[[-48.2 -23.2  59.7]
 [ 48.4  30.4  24.4]
 [-10.9  -0.2  -6.1]
 [-21.4  40.5 -26.0]
 [-65.0  25.2 -29.6]]
->
[[ 59.7  24.4  -6.1 -26.0 -29.6]
 [-23.2  30.4  -0.2  40.5  25.2]
 [-48.2  48.4 -10.9 -21.4 -65.0]]

[[ -6.3  58.4  29.1  65.1 -19.8]
 [ -9.4  52.9  29.8  60.5 -10.2]
 [ -6.6  43.5  34.8  49.4 -15.9]
 [-22.2  52.6  31.1  65.2 -12.5]
 [-15.1  50.5  22.3  59.1  -7.8]
 [  3.4  41.5  35.7  59.8 -20.7]
 [-35.4  69.0  21.5  73.5  -6.4]]
->
[[-19.8 -10.2 -15.9 -12.5  -7.8 -20.7  -6.4]
 [ 65.1  60.5  49.4  65.2  59.1  59.8  73.5]
 [ 29.1  29.8  34.8  31.1  22.3  35.7  21.5]
 [ 58.4  52.9  43.5  52.6  50.5  41.5  69.0]
 [ -6.3  -9.4  -6.6 -22.2 -15.1   3.4 -35.4]]

[[-77.3 -15.7  32.2 -55.5  20.9]
 [-41.8 -38.5  42.9 -46.7  29.3]
 [-22.6 -42.8  32.8 -52.6  21.6]
 [-84.1 -25.2  18.0 -53.4  19.1]
 [-80.3 -16.7  26.2 -56.0  19.8]
 [-23.4 -40.8  32.3 -49.6  21.5]
 [-28.7 -37.4  34.4 -46.2  25.6]
 [-35.5 -36.5  38.5 -45.4  28.7]
 [-71.8 -23.0  42.6 -53.1  27.4]
 [-74.9 -17.7  37.3 -54.5  22.7]
 [-83.3 -22.0  19.6 -54.6  19.4]]
->
[[ 20.9  29.3  21.6  19.1  19.8  21.5  25.6  28.7  27.4  22.7  19.4]
 [-55.5 -46.7 -52.6 -53.4 -56.0 -49.6 -46.2 -45.4 -53.1 -54.5 -54.6]
 [ 32.2  42.9  32.8  18.0  26.2  32.3  34.4  38.5  42.6  37.3  19.6]
 [-15.7 -38.5 -42.8 -25.2 -16.7 -40.8 -37.4 -36.5 -23.0 -17.7 -22.0]
 [-77.3 -41.8 -22.6 -84.1 -80.3 -23.4 -28.7 -35.5 -71.8 -74.9 -83.3]]

[[ 46.4  10.3 -22.6 -76.7  -2.7 -18.9]
 [ 50.8  37.2 -39.1 -47.1 -30.0 -10.5]
 [ 37.6  23.7 -39.1 -76.7 -14.8 -18.9]
 [ 59.5  -3.2  21.3 -51.3 -14.8 -10.5]]
->
[[-18.9 -10.5 -18.9 -10.5]
 [ -2.7 -30.0 -14.8 -14.8]
 [-76.7 -47.1 -76.7 -51.3]
 [-22.6 -39.1 -39.1  21.3]
 [ 10.3  37.2  23.7  -3.2]
 [ 46.4  50.8  37.6  59.5]]

[[-60.1  61.7 -60.1  55.0 -57.9]
 [-67.7  56.5 -60.6  59.5 -65.3]
 [-57.3 -61.7 -56.0 -57.6  54.7]
 [ 63.9  57.8 -53.8 -64.7  59.6]
 [-65.9 -49.4  53.3  66.0 -65.5]
 [ 51.5  39.3  60.3  56.6 -58.9]
 [-54.8 -54.8  59.7  66.6 -60.9]
 [ 60.3 -62.7  61.1 -56.3  58.0]
 [-34.6 -72.1  47.2 -35.2  42.9]
 [-62.0 -40.9  57.9  71.5 -64.6]
 [-70.1 -47.5 -63.0 -24.5  27.4]]
->
[[-57.9 -65.3  54.7  59.6 -65.5 -58.9 -60.9  58.0  42.9 -64.6  27.4]
 [ 55.0  59.5 -57.6 -64.7  66.0  56.6  66.6 -56.3 -35.2  71.5 -24.5]
 [-60.1 -60.6 -56.0 -53.8  53.3  60.3  59.7  61.1  47.2  57.9 -63.0]
 [ 61.7  56.5 -61.7  57.8 -49.4  39.3 -54.8 -62.7 -72.1 -40.9 -47.5]
 [-60.1 -67.7 -57.3  63.9 -65.9  51.5 -54.8  60.3 -34.6 -62.0 -70.1]]

[[-62.6  13.0   0.9  -9.4   2.8 -13.9 -18.0]
 [-62.6  -4.9   1.3 -10.5  -9.6   5.6  -4.7]
 [-62.6  10.6   2.5  -3.8  11.7   3.4  -2.5]
 [-62.6 -26.5 -18.4  -0.3  -8.5 -24.5 -19.7]
 [-62.6  10.8  18.0  11.7  16.2   0.7   7.3]]
->
[[-18.0  -4.7  -2.5 -19.7   7.3]
 [-13.9   5.6   3.4 -24.5   0.7]
 [  2.8  -9.6  11.7  -8.5  16.2]
 [ -9.4 -10.5  -3.8  -0.3  11.7]
 [  0.9   1.3   2.5 -18.4  18.0]
 [ 13.0  -4.9  10.6 -26.5  10.8]
 [-62.6 -62.6 -62.6 -62.6 -62.6]]
